[-53 -41 -21  48   0 -74  28] --> 28
[-32 -22   4   0  15  68 -30] --> -30
[-46  21  61 -12] --> -12
[-26  18 -67  35  44   9] --> 9
[-15  18  -3  72  29] --> 29
[ 75 -50  44 -59 -47 -36  71] --> 71
[-28   0  23  28  55  64  16] --> 16
[ 77  56 -26 -82] --> -82
---
[-30  24 -32  10  27 -38  67] => -30

[-14  60  15 -27 -61 -56] => -27

[[-31 -28 -33 -38  49 -14]
 [ -6 -21 -32 -51  50 -15]
 [-63 -35 -22  28  17  -4]] => -38

[ 36  41 -73  25] => 36

[ 83 -23  18 -81] => 18

[[ 28  21   0  23  16]
 [-11  17  -7 -76  33]] => -7

[-63  37 -28  32  26  23 -41] => -28
---
[[-33  33 -53 -11  39 -38  42]
 [-46  -6 -29  38  40 -50 -32]
 [-71 -66  17  35 -85 -77   6]] Answer: -85

[[ 26   6   0 -37]
 [-51 -38  62 -26]
 [  0  -5  16 -20]] Answer: -5

[[-23  -2  82 -11  13   9]
 [-49  53 -24   5  28  10]
 [ 18   4  21 -56  12 -64]] Answer: -56

[[ 25  -3  49  15  26]
 [-20  -1 -23  11  -8]
 [-68  15   9  15 -59]] Answer: 9

[[ 62  -3 -13  -9]
 [-60 -29  -8 -15]
 [-29   6  13 -46]] Answer: 6

[[-24   0  -6 -32 -22]
 [-24 -10 -66  25 -29]
 [ 34  24   6   2  -6]] Answer: 6

[[-11  13  -3  72  11  -3   2]
 [  5   3  30  37 -15   1   0]
 [ 17  10   6  64   5 -15   2]] Answer: 5

[[ 62  10 -36 -55]
 [-63  -4 -57  63]
 [-24 -70   2  82]] Answer: -70

[[  3  -2 -55  29  25  -7  28]
 [ 63 -38  -6   9  12  10   9]
 [-46  30  -3  -5  -5 -10  -5]] Answer: -5

[[ 39 -71  49 -47]
 [-15   1 -22  28]
 [-39 -60  15  32]] Answer: -60
---
Q:
23.234,144.697,169.452,-15.026
-69.474,-193.818,180.949,-7.767
-80.195,138.029,-100.297,-55.851
A: 180.949

Q:
-0.03,0.07,0.01,-0.05,0.11
-0.12,-0.15,0.06,-0.21,-0.08
A: -0.21

Q:
-0.5,0.5,1.0,-1.4,2.0
0.3,0.3,0.3,-1.1,1.8
A: -1.1

Q:
0.44,1.82,0.76,0.50,-0.93
-0.41,-0.60,-0.17,0.57,-1.33
A: 0.57

Q:
-2.097,1.993,-0.036,-1.909,-1.258,-0.232,0.559
-2.104,2.120,0.007,-1.905,-1.190,-0.208,0.562
A: -0.208

Q:
176.3,145.3,83.1,39.7
-132.2,-50.6,45.0,-50.3
-65.4,-109.5,-8.3,55.6
A: 45.0

Q:
-0.192,0.183,-2.037,-0.402,-0.147
0.603,-0.170,1.384,-0.375,1.210
-0.397,0.371,0.834,-0.367,0.838
A: -0.375

Q:
-103.50,69.90,-35.14,-177.29,-21.04
-113.11,65.11,-28.17,-152.43,-48.30
-95.43,97.43,230.64,-69.87,-124.88
A: -152.43

Q:
-0.100,-0.153,-1.885,-0.007,-0.910,-0.583
1.227,-0.177,0.859,-1.544,0.145,-1.479
-0.261,0.642,-0.514,-0.274,-0.594,0.398
A: 0.145
---
array([[2, 3, 2, 7, 1],
       [5, 5, 4, 2, 6],
       [5, 1, 6, 4, 4]]) --> 2, 4

array([[ 896,  713, -864, -433],
       [ -68,  190, -105, -512]]) --> 896, -512

array([[ 795, -218,  741, -686,  214],
       [  21,  -32,  -14,  -88,   34],
       [-744,  -70, -782,  655, -594]]) --> 795, -594

array([6, 5, 7, 6, 6, 2, 6]) --> 6, 6

array([967,  23, 398, 495,  12, 507]) --> 967, 507

array([85, 89, 15, 28, 61]) --> 85, 61

array([5944, 7145, 3451, 8187, 2313]) --> 5944, 2313

array([193,  57, 228, 158, 130]) --> 193, 130
---
713,573,238,909,507 >> 238
13,106,143,125,48,205 >> 143
53,48,55,19,85,67 >> 55
454,234,645,498,342,897 >> 645
-35,26,6,-16,-23 >> 6
3,3,0,5,2,3,8 >> 0
---
[[ 98 127 133  54 119 124 134 137  98 138]
 [121 133 132 151 142 171 111 119 164 166]
 [118 133 118 142 103 135  65 122 190 143]
 [140 147  22  87 108 148 106 124 100 157]
 [111 142  15 197 111  97 121 142  84 123]] -> 98

[[134 146 109  67 126 186 130  46 150 114 150 143 137 125]
 [172 163 142 135  80 158 145  93  86  94  86 117 191 106]
 [150  98  95 117 165  92  81 166 169 135 169  75 173 125]
 [111 127 139 153 115 166 123 214 127  92 127 166  86 124]
 [124  67 138 188 124  94 101 127 154 124 154 117  95  38]
 [146 133 173 114  93  56 161  72 166 138 166 121 122 121]
 [ 24 188  94 104 137 127  90 132  33 103  33 149 174 154]
 [154  99  62 111  69 137  88 175 125 142 125 146 125  85]
 [ 75 119 157 158 141 126 117  82  97  66  97  64 142 131]
 [ 70 130  60 124  67  91 104 172 128 124 128 162 138 116]
 [217 130 159 110 113 158 104 151 110  95 110 130 136 146]
 [ 87 150 126 144 149 170  86 115  67 157  67  89 172 123]] -> 134

[[ 75 141 190  60 222 212 164 188 157  60 192 223 153 157]
 [184  77  81 178  87  79  72  96  99 197  85  71  81  65]
 [223 109 126 182 174 159 117 138 122 199 145 163 141 126]
 [102 230 200 114 173 204 219 218 226 127 217 168 234 232]
 [215 145  87 218  56  81 139  67 114 201  65  81  58  96]
 [141  51 113 170  95  90  77 121  88 139  93 105  82  88]
 [202  88 120 179 114 119  80 131 112 163 103 137 105  98]
 [105 198 218  80 211 223 208 221 233 103 239 238 239 223]
 [ 79 111 173  73 231 220 132 197 155  76 195 225 154 139]
 [231 133  88 206 101  97 117  95  85 226  98  91 101 106]
 [201 104 142 134 182 170  86 147 115 199 168 183 149 119]] -> 75

[[6 3 6 1 5 4 5 4 3 6 3 6 3 2]
 [4 4 3 4 5 5 5 6 4 3 4 5 5 6]
 [3 5 2 2 4 5 1 2 3 3 3 4 5 2]
 [3 3 4 4 6 0 4 5 5 6 6 5 5 4]
 [4 4 5 2 2 5 4 8 6 5 4 4 4 7]
 [4 5 3 5 7 5 5 4 4 5 3 5 4 7]
 [5 3 4 3 4 4 5 6 2 3 5 4 6 3]
 [6 5 4 2 5 3 5 3 5 3 7 4 4 5]
 [4 4 5 2 2 3 5 4 2 7 4 2 4 5]
 [5 5 4 3 7 5 6 4 3 6 2 5 3 5]
 [7 6 4 2 5 4 5 3 5 2 6 3 4 5]] -> 6

[[-22 -29 -25 -46  31 -10 -17  -5]
 [-18 -33  25 -46  -8  38  13 -33]
 [-27 -29  13 -45  11  29  -3 -37]
 [-14 -27 -27 -10  32 -12  -6   9]
 [-29 -29 -15 -44  24   2  11 -23]] -> -22

[[672 611 757 376 776 696 431 673 662 225 773]
 [674 611 604 403 702 682 330 563 596 478 785]
 [634 599 697 391 694 650 439 615 613 359 738]
 [475 532 413 627 428 469 544 411 423 903 473]
 [674 636 790 429 771 682 508 701 694 203 738]
 [525 594 446 910 447 470 835 582 589 792 325]] -> 672

[[ 35  28 -27  35  11   4 -23 -18 -27]
 [ 33  16 -27  39  10 -16 -29 -18 -34]
 [  5   6  -1   8   7  14  -3   3   2]
 [ 23  16 -23  30  13   9 -18 -17 -24]
 [-36 -26  42 -35  -9  14  39  31  44]
 [-13  -4  21 -12   7   8   8  14  20]
 [-28 -29  42 -38 -14  18  39  43  43]
 [ 29  12 -29  33  17   2 -26 -13 -26]] -> 35

[[6 3 3 3 3 6 6 6 3 3 3 3 6 6 5]
 [5 5 2 5 2 6 6 5 3 5 2 3 7 5 4]
 [4 5 5 5 5 4 4 3 3 5 5 3 4 3 4]
 [7 2 1 2 1 8 8 7 4 2 1 4 8 7 6]
 [6 3 3 3 3 6 6 6 3 3 3 3 6 6 6]
 [5 4 2 4 2 6 6 6 3 4 2 3 7 5 4]
 [4 5 3 5 3 5 5 4 3 5 3 3 5 4 4]
 [6 3 3 3 3 6 5 5 4 3 3 4 5 6 6]
 [6 3 3 3 3 6 5 6 4 3 3 4 5 6 6]] -> 6
